Here is a tiny trained network, its code and every weight. The questions are about switching its units off for an input and a target symbol, where a switched-off unit gives its printed mean instead of its output.

import numpy as np


def w(rows, s, z=0):
    codes = np.array(rows[::2]) - 128.0
    scale = np.full(codes.shape[1], s)
    scale[-1] = z or s
    return codes * scale


def f(y):
    return y / 2 * (1 + np.tanh(0.7978845608 * (y + 0.044715 * y**3)))


def softmax(a):
    e = np.exp(a - a.max(-1, keepdims=True))
    return e / e.sum(-1, keepdims=True)


def log_softmax(a):
    a = a - a.max(-1, keepdims=True)
    return a - np.log(np.exp(a).sum(-1, keepdims=True))


def net(x, mask):
    ids = ['ΓΘΛΞΣαβδεημπτφψ'.index(c) for c in x.split()]
    T = len(ids)
    res = E[ids] + P[:T]
    r = res
    for j in range(3):
        rows = slice(3 * j, 3 * j + 3)
        q, k, v = (r @ M[0][rows].T for M in (Q, K, V))
        z = softmax(np.where(np.tri(T) > 0, q @ k.T / 3**0.5, -1e9)) @ v
        o = O[0][rows]
        res = res + np.where(mask[j], z, o[:, -1]) @ o[:, :-1]
    y = f(res @ A[0][:, :-1].T + A[0][:, -1])
    res = res + np.where(mask[3:11], y, B[0][:, -1]) @ B[0][:, :-1]
    return log_softmax(res[-1] @ U[:, :-1].T + U[:, -1])


Q, K, V, O, A, B = {}, {}, {}, {}, {}, {}
E = w([
[207,98,151,145],'Γ',
[204,56,147,154],'Θ',
[188,129,149,136],'Λ',
[150,96,143,115],'Ξ',
[61,62,153,117],'Σ',
[137,158,162,111],'α',
[175,71,150,138],'β',
[162,142,159,130],'δ',
[142,60,143,127],'ε',
[99,178,163,97],'η',
[122,128,151,111],'μ',
[117,104,146,113],'π',
[65,126,163,109],'τ',
[94,27,149,130],'φ',
[129,2,142,134],'ψ',
],0.0091)
P = w([
[142,109,157,9],'0',
[103,152,116,195],'1',
[102,126,65,54],'2',
[193,117,138,64],'3',
[107,149,181,189],'4',
[103,128,80,44],'5',
[193,120,142,67],'6',
[110,148,224,190],'7',
[118,125,92,42],'8',
[196,118,147,63],'9',
[99,166,201,182],'10',
],0.014)
Q[0] = w([
[101,142,28,181],'head 0',
[86,103,117,89],'head 0',
[106,128,173,210],'head 0',
[118,103,169,135],'head 1',
[115,154,90,198],'head 1',
[89,95,4,76],'head 1',
[140,84,109,150],'head 2',
[111,138,119,162],'head 2',
[148,101,104,97],'head 2',
],0.033)
K[0] = w([
[94,120,81,232],'head 0',
[124,143,177,165],'head 0',
[165,165,39,95],'head 0',
[105,128,120,104],'head 1',
[133,137,49,176],'head 1',
[121,148,188,252],'head 1',
[112,137,146,154],'head 2',
[137,111,165,121],'head 2',
[122,131,81,163],'head 2',
],0.032)
V[0] = w([
[145,139,112,135],'head 0',
[22,127,147,139],'head 0',
[146,250,125,99],'head 0',
[65,171,143,138],'head 1',
[116,114,129,149],'head 1',
[57,102,116,79],'head 1',
[131,129,143,117],'head 2',
[138,127,131,109],'head 2',
[120,128,85,113],'head 2',
],0.025)
O[0] = w([
[138,147,139,139,96],'head 0',
[69,112,26,153,134],'head 0',
[197,251,127,117,110],'head 0',
[136,209,72,133,102],'head 1',
[94,151,146,122,103],'head 1',
[114,95,26,160,246],'head 1',
[147,134,121,145,149],'head 2',
[146,100,121,154,156],'head 2',
[132,80,128,122,131],'head 2',
],0.02,0.011)
A[0] = w([
[114,200,75,95,2],'neuron 0',
[153,178,182,37,154],'neuron 1',
[119,165,209,121,28],'neuron 2',
[131,180,129,16,137],'neuron 3',
[130,99,167,190,26],'neuron 4',
[141,153,56,15,170],'neuron 5',
[68,152,88,248,166],'neuron 6',
[106,160,75,237,94],'neuron 7',
],0.013,0.0069)
B[0] = w([
[218,33,102,107,183],'neuron 0',
[165,190,30,104,158],'neuron 1',
[76,48,157,232,143],'neuron 2',
[168,44,215,157,161],'neuron 3',
[110,239,163,146,162],'neuron 4',
[35,232,142,123,203],'neuron 5',
[253,162,96,149,255],'neuron 6',
[8,110,213,119,242],'neuron 7',
],0.019,0.025)
U = w([
[138,175,170,236,138],'Γ',
[110,142,229,171,156],'Θ',
[194,119,136,137,151],'Λ',
[172,6,180,121,79],'Ξ',
[51,114,35,227,59],'Σ',
[135,222,87,111,90],'α',
[154,81,253,36,101],'β',
[194,124,100,30,153],'δ',
[97,32,162,84,188],'ε',
[22,146,196,79,149],'η',
[74,152,72,96,192],'μ',
[76,85,67,83,233],'π',
[17,187,80,233,2],'τ',
[157,52,50,133,107],'φ',
[3,58,166,199,58],'ψ',
],0.0052,0.0084)

Each question gives the input, a string of symbols that net reads in full, and the target symbol t.
The units are the heads (3 rows each of Q, K, V and O) and the neurons (one row each of A and B). Each row of codes is followed by its name. A weight is (code - 128) times the scale printed after its matrix; where a second scale follows, it is the last column's (O, A, B and U).
mask holds one flag per unit, heads first, then neurons. A switched-off unit (its flag False) gives its mean, the last column of its rows in O or B, instead of its output. The means were averaged over made-up inputs and are rounded, as every weight is.
A unit's drop is (log p(t) with every unit on - log p(t) with that unit switched off) / (log p(t) with every unit on - log p(t) with every unit switched off).
The circuit of an input: a set's keep is (log p(t) with only the set's units on - log p(t) with every unit switched off) / (log p(t) with every unit on - log p(t) with every unit switched off). Starting from all 11 units, units are removed one at a time, each time the one whose removal leaves the highest keep (on an exact tie, the one counted first), for as long as the keep stays at least 0.8.
units of the circuit, in order: the units of the circuit, biggest drop first
unit that matters most: the unit with the biggest drop
top k neurons: the k neurons with the biggest drops, biggest first
heads that matter: for each layer, one digit per head in row order, 1 if its drop is at least 0.15 and else 0, layers parted by /
input ε α Λ δ Γ ψ τ ψ α, target φ: units of the circuit, in order	[head 0; neuron 6]
input ψ Σ ψ Λ, target ψ: unit that matters most	neuron 6
input α Γ φ π, target α: units of the circuit, in order	[head 0; neuron 1]
input δ Θ δ α η η β ε δ π, target δ: top 4 neurons	[neuron 1; neuron 7; neuron 5; neuron 4]
input ε Σ ε φ, target ε: top 2 neurons	[neuron 6; neuron 5]
input η δ η, target Λ: units of the circuit, in order	[head 1; neuron 3; neuron 7]
input δ Γ π π β π α, target δ: top 2 neurons	[neuron 1; neuron 7]
input τ τ ψ Γ Γ η δ α φ, target δ: units of the circuit, in order	[head 1; neuron 0; head 0]
input π η η τ β η, target ε: heads that matter	110
input α Ξ Σ Ξ Γ μ μ η φ, target β: top 4 neurons	[neuron 0; neuron 3; neuron 5; neuron 7]
input ψ η η Γ Σ Θ Σ Σ ε, target τ: heads that matter	100
input μ α μ Ξ Θ η ψ β Ξ, target ε: top 3 neurons	[neuron 6; neuron 5; neuron 7]
input η ψ ψ ψ μ ψ Θ Λ φ, target Γ: units of the circuit, in order	[neuron 1; head 1; neuron 3; neuron 2]
input Γ φ ψ η Σ ψ ε, target Γ: top 4 neurons	[neuron 2; neuron 1; neuron 7; neuron 4]
input η Γ ψ Σ π η α, target η: top 2 neurons	[neuron 5; neuron 6]
input φ Θ Ξ μ δ ψ Ξ Σ π, target τ: units of the circuit, in order	[neuron 7; neuron 5; neuron 6; head 1]
input δ δ Λ, target Λ: top 4 neurons	[neuron 3; neuron 1; neuron 7; neuron 0]
input η τ α, target α: top 4 neurons	[neuron 6; neuron 5; neuron 0; neuron 2]
input Γ Σ α Γ μ Λ η Θ η β, target Γ: top 4 neurons	[neuron 2; neuron 1; neuron 4; neuron 7]
input Ξ Σ ε Λ Γ ε ψ ψ Γ, target φ: heads that matter	100
input β Θ Θ π ψ Λ β, target β: top 2 neurons	[neuron 5; neuron 6]
